Here is a tiny trained network, its code and every weight. The questions are about switching its units off for an input and a class, where a switched-off unit gives its printed mean instead of its output.

import numpy as np


def w(rows, s, z=0):
    codes = np.array(rows[::2]) - 128.0
    scale = np.full(codes.shape[1], s)
    scale[-1] = z or s
    return codes * scale


def norm(h):
    return h / np.sqrt((h * h).mean(-1, keepdims=True) + 1e-5)


def f(y):
    return y / 2 * (1 + np.tanh(0.7978845608 * (y + 0.044715 * y**3)))


def log_softmax(a):
    a = a - a.max(-1, keepdims=True)
    return a - np.log(np.exp(a).sum(-1, keepdims=True))


def net(x, mask):
    res = np.array(x, float).reshape(1, 8) / 4 @ E
    u = 0
    for l in range(2):
        y = f(norm(res) @ A[l][:, :-1].T + A[l][:, -1])
        res = res + np.where(mask[u : u + 6], y, B[l][:, -1]) @ B[l][:, :-1]
        u += 6
    return log_softmax(norm(res)[-1] @ U[:, :-1].T + U[:, -1])


A, B = {}, {}
E = w([
[126,131,134,123,125,121,133],'x0',
[126,128,130,127,128,128,130],'x1',
[127,123,129,130,130,128,129],'x2',
[49,161,61,178,181,53,148],'x3',
[121,130,81,102,150,194,203],'x4',
[130,128,120,132,125,132,123],'x5',
[94,82,6,46,131,68,108],'x6',
[126,128,128,127,125,129,127],'x7',
],0.011)
A[0] = w([
[218,106,199,99,101,213,93,116],'L0N0',
[129,100,131,87,36,117,45,2],'L0N1',
[114,164,107,156,173,195,230,93],'L0N2',
[203,109,126,116,105,218,210,79],'L0N3',
[169,125,63,58,146,149,198,51],'L0N4',
[206,2,98,16,66,103,107,10],'L0N5',
],0.0087,0.0062)
B[0] = w([
[117,76,44,77,64,2,181,255],'L0N0',
[187,96,95,134,249,103,163,150],'L0N1',
[229,156,136,217,144,70,196,202],'L0N2',
[78,115,108,77,94,191,142,209],'L0N3',
[49,149,154,58,157,188,87,183],'L0N4',
[117,157,168,88,212,188,73,227],'L0N5',
],0.0089,0.0062)
A[1] = w([
[115,116,67,105,222,72,108,77],'L1N0',
[105,147,146,198,151,110,105,82],'L1N1',
[241,78,189,101,191,98,2,21],'L1N2',
[128,123,129,153,107,28,92,158],'L1N3',
[102,173,188,198,132,121,56,44],'L1N4',
[135,63,133,108,75,70,34,254],'L1N5',
],0.012,0.0059)
B[1] = w([
[188,94,179,105,63,120,183,228],'L1N0',
[153,150,137,48,191,184,58,158],'L1N1',
[148,69,75,88,15,111,206,186],'L1N2',
[91,133,131,150,159,177,75,215],'L1N3',
[107,48,70,28,65,156,101,157],'L1N4',
[124,208,162,248,190,133,136,254],'L1N5',
],0.013,0.0099)
U = w([
[138,186,145,255,167,114,125,214],'0',
[156,79,103,94,38,94,210,7],'1',
[83,117,114,49,165,199,42,164],'2',
],0.018,0.0011)

Each question gives the input, the list of numbers given to net, and the class t.
The units are the neurons (one row each of A and B). Each row of codes is followed by its name. A weight is (code - 128) times the scale printed after its matrix; where a second scale follows, it is the last column's (A, B and U).
mask holds one flag per neuron, layer by layer. A switched-off neuron (its flag False) gives its mean, the last column of its row in B, instead of its output. The means were averaged over made-up inputs and are rounded, as every weight is.
A unit's drop is (log p(t) with every unit on - log p(t) with that unit switched off) / (log p(t) with every unit on - log p(t) with every unit switched off).
The circuit of an input: a set's keep is (log p(t) with only the set's units on - log p(t) with every unit switched off) / (log p(t) with every unit on - log p(t) with every unit switched off). Starting from all 12 units, units are removed one at a time, each time the one whose removal leaves the highest keep (on an exact tie, the one counted first), for as long as the keep stays at least 0.8.
circuit, biggest first: the units of the circuit, biggest drop first
k most important neurons: the k neurons with the biggest drops, biggest first
k most important neurons of layer l: the k neurons of layer l with the biggest drops, biggest first
drop of u: that unit's drop, to one decimal
input [1,7,-5,0,2,4,6,5], class 2: 2 most important neurons of layer 0 => L0N4; L0N2
input [-7,6,-4,0,1,-4,1,8], class 2: 2 most important neurons => L1N5; L0N0
input [2,-1,8,3,8,-4,0,0], class 0: 2 most important neurons => L0N2; L0N0
input [4,0,3,-2,7,6,1,2], class 2: circuit, biggest first => L0N4
input [8,-4,7,2,4,-7,0,3], class 0: 3 most important neurons => L0N2; L0N0; L1N2
input [8,-8,8,-5,-1,7,0,6], class 0: 2 most important neurons => L0N0; L1N5
input [-3,-1,6,-1,5,4,-8,-8], class 1: 2 most important neurons of layer 0 => L0N0; L0N3
input [5,3,-6,-4,7,2,-8,4], class 1: 2 most important neurons => L1N5; L0N0
input [-7,7,4,-8,-7,-7,0,6], class 0: 3 most important neurons of layer 1 => L1N5; L1N0; L1N3
input [-4,-5,-4,0,3,7,-4,-8], class 1: 3 most important neurons => L1N5; L0N3; L0N0
input [2,-5,6,0,7,7,2,-3], class 2: 4 most important neurons => L0N4; L0N0; L1N5; L1N0
input [5,6,-6,-7,2,2,-7,4], class 1: 2 most important neurons => L0N3; L0N0
input [6,-3,-8,-3,1,3,-7,-1], class 1: 2 most important neurons => L1N5; L0N3
input [0,-2,5,2,-7,4,7,5], class 0: circuit, biggest first => L1N5
input [-4,-6,5,-1,5,4,-8,-5], class 1: 2 most important neurons of layer 1 => L1N5; L1N3
input [-1,8,-1,-2,8,1,-8,-4], class 1: 2 most important neurons => L1N5; L0N0
input [-5,6,-2,-4,4,4,1,3], class 2: 3 most important neurons of layer 0 => L0N4; L0N5; L0N3
input [-3,5,1,1,-6,-7,-1,-7], class 2: 2 most important neurons => L0N0; L1N4
input [6,-8,2,-4,0,-1,-2,-5], class 0: drop of L1N2 => 1.3
input [-6,2,-6,4,-7,3,-8,8], class 2: circuit, biggest first => L1N4
input [-7,-2,5,-7,-4,7,-2,5], class 0: drop of L0N0 => 3.4
input [6,-2,-6,2,-8,-2,5,-5], class 0: drop of L1N5 => 2.4
